Below is a small trained network, with its code and all its weights. Each question gives an input and a class and asks what happens when units are switched off, that is, made to give their printed mean instead of their output.

import numpy as np


def w(rows, s, z=0):
    codes = np.array(rows[::2]) - 128.0
    scale = np.full(codes.shape[1], s)
    scale[-1] = z or s
    return codes * scale


def f(y):
    return y / 2 * (1 + np.tanh(0.7978845608 * (y + 0.044715 * y**3)))


def log_softmax(a):
    a = a - a.max(-1, keepdims=True)
    return a - np.log(np.exp(a).sum(-1, keepdims=True))


def net(x, mask):
    res = np.array(x, float).reshape(1, 8) / 4 @ E
    y = f(res @ A[0][:, :-1].T + A[0][:, -1])
    res = res + np.where(mask, y, B[0][:, -1]) @ B[0][:, :-1]
    return log_softmax(res[-1] @ U[:, :-1].T + U[:, -1])


A, B = {}, {}
E = w([
[136,139,119,115,133,128,93,160,124],'x0',
[153,167,208,223,190,23,117,169,30],'x1',
[117,142,132,111,141,109,156,119,144],'x2',
[67,106,29,141,61,23,138,162,114],'x3',
[151,148,120,104,135,98,128,112,134],'x4',
[202,254,83,181,79,205,170,204,97],'x5',
[77,150,130,127,173,130,127,182,157],'x6',
[134,136,134,119,112,129,100,140,113],'x7',
],0.0064)
A[0] = w([
[46,136,168,71,72,146,103,77,162,2],'N0',
[115,82,77,100,75,164,120,113,231,37],'N1',
[98,37,200,85,182,43,54,72,204,100],'N2',
[178,20,116,92,136,54,74,69,111,93],'N3',
[20,80,149,128,204,130,53,161,172,153],'N4',
[120,174,188,175,145,54,114,85,47,36],'N5',
[81,36,171,73,191,83,26,91,130,93],'N6',
[193,234,70,172,129,146,188,169,105,53],'N7',
[148,95,182,216,181,29,127,190,47,96],'N8',
[143,139,150,147,114,107,111,104,89,15],'N9',
[164,189,69,140,107,185,141,122,160,40],'N10',
[187,140,252,106,204,254,92,40,110,124],'N11',
[154,131,171,231,188,65,88,109,86,47],'N12',
[120,60,50,190,35,63,186,107,87,172],'N13',
],0.0063,0.0041)
B[0] = w([
[179,79,172,100,51,175,71,79,130,142],'N0',
[122,63,197,54,115,192,58,42,190,196],'N1',
[131,111,128,180,35,90,220,156,72,248],'N2',
[112,195,156,160,139,135,196,126,87,199],'N3',
[151,172,77,135,123,97,212,97,102,200],'N4',
[175,45,203,70,101,219,61,55,235,168],'N5',
[220,111,191,192,100,171,233,197,63,226],'N6',
[142,92,159,166,50,153,190,150,45,211],'N7',
[152,106,134,50,155,199,52,15,166,224],'N8',
[153,53,196,122,96,144,178,197,212,111],'N9',
[187,79,194,134,34,148,171,136,165,168],'N10',
[67,254,58,80,174,81,71,55,11,254],'N11',
[178,111,173,73,122,183,138,35,195,179],'N12',
[29,168,62,131,216,43,123,147,90,237],'N13',
],0.0068,0.0054)
U = w([
[179,169,164,144,56,146,225,213,40,128],'0',
[64,227,49,16,180,43,101,110,40,187],'1',
[132,202,92,71,165,97,165,119,111,201],'2',
[147,66,179,3,103,175,80,102,248,2],'3',
[143,183,87,86,153,83,129,150,82,157],'4',
],0.0054,0.0041)

Each question gives the input, the list of numbers given to net, and the class t.
The units are the neurons (one row each of A and B). Each row of codes is followed by its name. A weight is (code - 128) times the scale printed after its matrix; where a second scale follows, it is the last column's (A, B and U).
mask holds one flag per neuron, in row order. A switched-off neuron (its flag False) gives its mean, the last column of its row in B, instead of its output. The means were averaged over made-up inputs and are rounded, as every weight is.
A unit's drop is (log p(t) with every unit on - log p(t) with that unit switched off) / (log p(t) with every unit on - log p(t) with every unit switched off).
The circuit of an input: a set's keep is (log p(t) with only the set's units on - log p(t) with every unit switched off) / (log p(t) with every unit on - log p(t) with every unit switched off). Starting from the 12 units with the biggest drops (on a tie, the unit counted first), units are removed one at a time, each time the one whose removal leaves the highest keep (on an exact tie, the one counted first), for as long as the keep stays at least 0.8.
circuit, biggest first: the units of the circuit, biggest drop first
most important unit: the unit with the biggest drop
top k neurons: the k neurons with the biggest drops, biggest first
drop when u is switched off: that unit's drop, to one decimal
input [-6,6,6,-8,1,4,-1,-3], class 1: top neuron	[N11]
input [-3,-7,8,3,-6,3,-1,7], class 3: circuit, biggest first	[N1 N11]
input [-4,-5,-5,7,1,-7,1,6], class 0: circuit, biggest first	[N6 N2]
input [-6,-4,3,5,1,-7,-2,-7], class 0: top 3 neurons	[N6 N2 N11]
input [-7,7,-8,-6,1,4,0,-7], class 3: circuit, biggest first	[N5 N8]
input [3,8,1,-4,-1,-6,2,5], class 3: top 3 neurons	[N8 N5 N12]
input [-4,3,4,6,5,-6,1,-7], class 0: top 4 neurons	[N6 N2 N11 N3]
input [4,1,-4,1,-6,-4,1,-7], class 0: circuit, biggest first	[N11 N6]
input [-3,3,-5,-7,-1,-8,0,0], class 0: top 3 neurons	[N6 N2 N13]
input [-5,6,-6,-8,-1,7,0,2], class 1: top 2 neurons	[N11 N6]
input [2,2,-8,-7,6,-7,-2,-3], class 0: top 3 neurons	[N6 N2 N13]
input [2,-3,5,5,-5,-6,0,-2], class 0: top 4 neurons	[N6 N2 N11 N8]
input [7,-8,3,6,-8,1,-1,-8], class 3: top 2 neurons	[N1 N11]
input [8,8,-5,-4,-4,6,7,-6], class 3: most important unit	N8
input [-3,-7,-7,1,-3,3,2,8], class 3: top 2 neurons	[N1 N11]
input [6,-6,7,-8,8,6,-2,4], class 1: top 3 neurons	[N11 N6 N2]
input [-6,5,-1,-2,-4,-7,-6,-6], class 0: top 3 neurons	[N6 N2 N3]
input [-8,5,6,-5,3,-8,8,-2], class 0: drop when N1 is switched off	0.0
input [4,6,-2,-1,-6,5,-1,-6], class 3: drop when N6 is switched off	0.1
input [-2,3,-1,4,-8,-8,-6,4], class 0: drop when N6 is switched off	0.5
input [-8,-8,-1,-1,-2,5,-5,-8], class 3: most important unit	N1
